Below are the code and all the weights of a small trained network. Each question names an input and a class and asks about switching units off, where a switched-off unit gives its printed mean instead of its output.

import numpy as np


def w(rows, s, z=0):
    codes = np.array(rows[::2]) - 128.0
    scale = np.full(codes.shape[1], s)
    scale[-1] = z or s
    return codes * scale


def f(y):
    return np.maximum(y, 0)


def log_softmax(a):
    a = a - a.max(-1, keepdims=True)
    return a - np.log(np.exp(a).sum(-1, keepdims=True))


def net(x, mask):
    res = np.array(x, float).reshape(1, 8) / 4 @ E
    y = f(res @ A[0][:, :-1].T + A[0][:, -1])
    res = res + np.where(mask, y, B[0][:, -1]) @ B[0][:, :-1]
    return log_softmax(res[-1] @ U[:, :-1].T + U[:, -1])


A, B = {}, {}
E = w([
[155,117,153,144,96,152,127,157,174],'x0',
[181,111,130,82,143,26,191,64,190],'x1',
[52,145,99,164,7,94,139,138,147],'x2',
[139,130,127,134,123,125,119,136,138],'x3',
[160,153,41,62,107,221,150,92,168],'x4',
[116,123,133,116,128,131,126,119,125],'x5',
[117,114,147,115,114,144,126,127,142],'x6',
[139,125,128,137,123,130,132,135,133],'x7',
],0.014)
A[0] = w([
[183,110,167,113,182,151,98,142,93,208],'neuron 1',
[122,122,128,201,101,139,84,144,107,134],'neuron 2',
[133,126,198,144,149,82,114,129,126,96],'neuron 3',
[107,106,112,171,115,109,149,151,89,111],'neuron 4',
[170,143,75,197,175,173,119,187,138,162],'neuron 5',
[127,85,123,126,126,32,180,92,197,16],'neuron 6',
[222,136,100,73,173,149,119,91,158,126],'neuron 7',
[173,139,103,57,190,161,162,141,151,114],'neuron 8',
[139,141,95,95,62,108,157,110,128,3],'neuron 9',
[119,128,122,133,107,155,148,133,153,108],'neuron 10',
[60,91,145,186,98,124,89,156,96,160],'neuron 11',
[113,159,47,85,114,183,147,135,158,42],'neuron 12',
[111,125,142,176,78,106,99,136,75,122],'neuron 13',
[137,181,40,107,97,191,116,103,158,160],'neuron 14',
[101,171,102,142,175,250,79,182,102,16],'neuron 15',
[183,115,185,125,206,165,94,133,86,88],'neuron 16',
[82,119,122,131,123,131,171,112,79,153],'neuron 17',
[179,100,88,70,153,137,184,112,165,98],'neuron 18',
[126,130,136,144,118,178,95,115,91,174],'neuron 19',
[123,165,105,144,147,131,152,106,97,114],'neuron 20',
[149,89,84,105,180,140,155,80,208,96],'neuron 21',
[127,76,190,125,147,63,115,180,95,171],'neuron 22',
[86,141,65,127,49,95,149,126,145,109],'neuron 23',
[134,155,76,109,98,171,122,111,134,31],'neuron 24',
[158,134,158,117,99,72,180,93,135,143],'neuron 25',
[140,108,166,133,162,88,142,151,123,47],'neuron 26',
],0.011)
B[0] = w([
[137,104,79,52,193,169,154,102,155,235],'neuron 1',
[96,119,133,186,114,107,84,128,118,189],'neuron 2',
[178,106,93,20,184,115,188,101,141,189],'neuron 3',
[137,137,96,148,121,108,96,126,120,166],'neuron 4',
[140,117,138,128,126,133,106,112,80,193],'neuron 5',
[222,192,187,52,111,254,124,207,51,220],'neuron 6',
[66,82,125,171,108,57,94,107,129,244],'neuron 7',
[83,127,140,182,103,73,100,134,168,221],'neuron 8',
[99,35,65,148,185,45,160,40,172,159],'neuron 9',
[154,130,133,149,152,126,122,125,150,153],'neuron 10',
[82,145,136,200,86,110,47,142,122,228],'neuron 11',
[191,171,166,47,127,194,114,163,81,197],'neuron 12',
[113,140,155,160,124,85,74,138,153,194],'neuron 13',
[148,101,70,36,159,156,168,128,151,252],'neuron 14',
[163,63,61,30,186,94,226,89,114,212],'neuron 15',
[208,203,170,59,143,196,137,224,48,212],'neuron 16',
[132,163,113,133,142,119,85,148,139,167],'neuron 17',
[70,98,121,192,98,90,68,140,176,223],'neuron 18',
[164,152,199,134,114,154,155,127,127,191],'neuron 19',
[114,116,109,108,121,139,106,148,108,146],'neuron 20',
[93,119,114,151,130,88,95,118,154,217],'neuron 21',
[184,127,128,91,148,211,152,136,100,236],'neuron 22',
[212,134,162,66,165,197,148,127,153,224],'neuron 23',
[137,205,198,137,49,190,80,187,43,166],'neuron 24',
[159,137,102,79,156,118,167,109,150,221],'neuron 25',
[76,67,79,140,192,79,171,88,140,162],'neuron 26',
],0.0085,0.015)
U = w([
[244,249,209,86,125,181,55,179,66,252],'0',
[202,41,68,53,178,89,184,96,175,18],'1',
[23,78,119,232,108,2,9,127,179,109],'2',
],0.0085,0.0017)

Each question gives the input, the list of numbers given to net, and the class t.
The units are the neurons (one row each of A and B). Each row of codes is followed by its name. A weight is (code - 128) times the scale printed after its matrix; where a second scale follows, it is the last column's (A, B and U).
mask holds one flag per neuron, in row order. A switched-off neuron (its flag False) gives its mean, the last column of its row in B, instead of its output. The means were averaged over made-up inputs and are rounded, as every weight is.
A unit's drop is (log p(t) with every unit on - log p(t) with that unit switched off) / (log p(t) with every unit on - log p(t) with every unit switched off).
The circuit of an input: a set's keep is (log p(t) with only the set's units on - log p(t) with every unit switched off) / (log p(t) with every unit on - log p(t) with every unit switched off). Starting from the 12 units with the biggest drops (on a tie, the unit counted first), units are removed one at a time, each time the one whose removal leaves the highest keep (on an exact tie, the one counted first), for as long as the keep stays at least 0.8.
circuit, biggest first: the units of the circuit, biggest drop first
unit that matters most: the unit with the biggest drop
k most important neurons: the k neurons with the biggest drops, biggest first
drop of u: that unit's drop, to one decimal
input [8,8,1,2,0,5,-6,2], class 0: 2 most important neurons -> neuron 6; neuron 15
input [3,-8,-7,6,5,-4,-2,-1], class 1: circuit, biggest first -> neuron 15
input [1,-4,1,0,-7,3,5,-7], class 2: 2 most important neurons -> neuron 6; neuron 11
input [6,-1,-1,-4,5,1,6,4], class 1: 3 most important neurons -> neuron 6; neuron 16; neuron 14
input [3,-8,-4,-5,8,0,-3,7], class 1: 2 most important neurons -> neuron 15; neuron 14
input [7,6,0,3,5,6,-3,7], class 2: 2 most important neurons -> neuron 18; neuron 7
input [0,5,2,-8,0,3,-5,1], class 0: 4 most important neurons -> neuron 6; neuron 15; neuron 14; neuron 1
input [3,-4,-2,5,8,-1,8,1], class 1: 2 most important neurons -> neuron 15; neuron 14
input [5,-7,7,5,0,1,6,-6], class 2: 4 most important neurons -> neuron 6; neuron 11; neuron 16; neuron 2
input [-2,3,2,-4,-2,7,-8,-7], class 0: 3 most important neurons -> neuron 15; neuron 14; neuron 1
input [4,6,1,-7,-1,1,-6,2], class 0: 2 most important neurons -> neuron 6; neuron 15
input [-5,0,1,-7,-5,-6,-5,6], class 2: 4 most important neurons -> neuron 6; neuron 16; neuron 23; neuron 12
input [6,-1,1,3,-1,-1,-7,-6], class 2: 2 most important neurons -> neuron 6; neuron 16
input [-4,4,0,-6,6,-4,0,-2], class 2: unit that matters most -> neuron 18
input [2,0,-4,3,2,-7,-7,3], class 1: 2 most important neurons -> neuron 11; neuron 1
input [7,7,8,-5,-5,-8,5,1], class 0: drop of neuron 6 -> 1.8
input [-1,-6,-7,7,6,-3,-6,-4], class 1: drop of neuron 15 -> 2.0
input [-3,-4,-8,-4,6,0,6,6], class 1: drop of neuron 15 -> 1.6
input [8,-5,-6,-4,7,-1,6,6], class 1: drop of neuron 15 -> 1.8
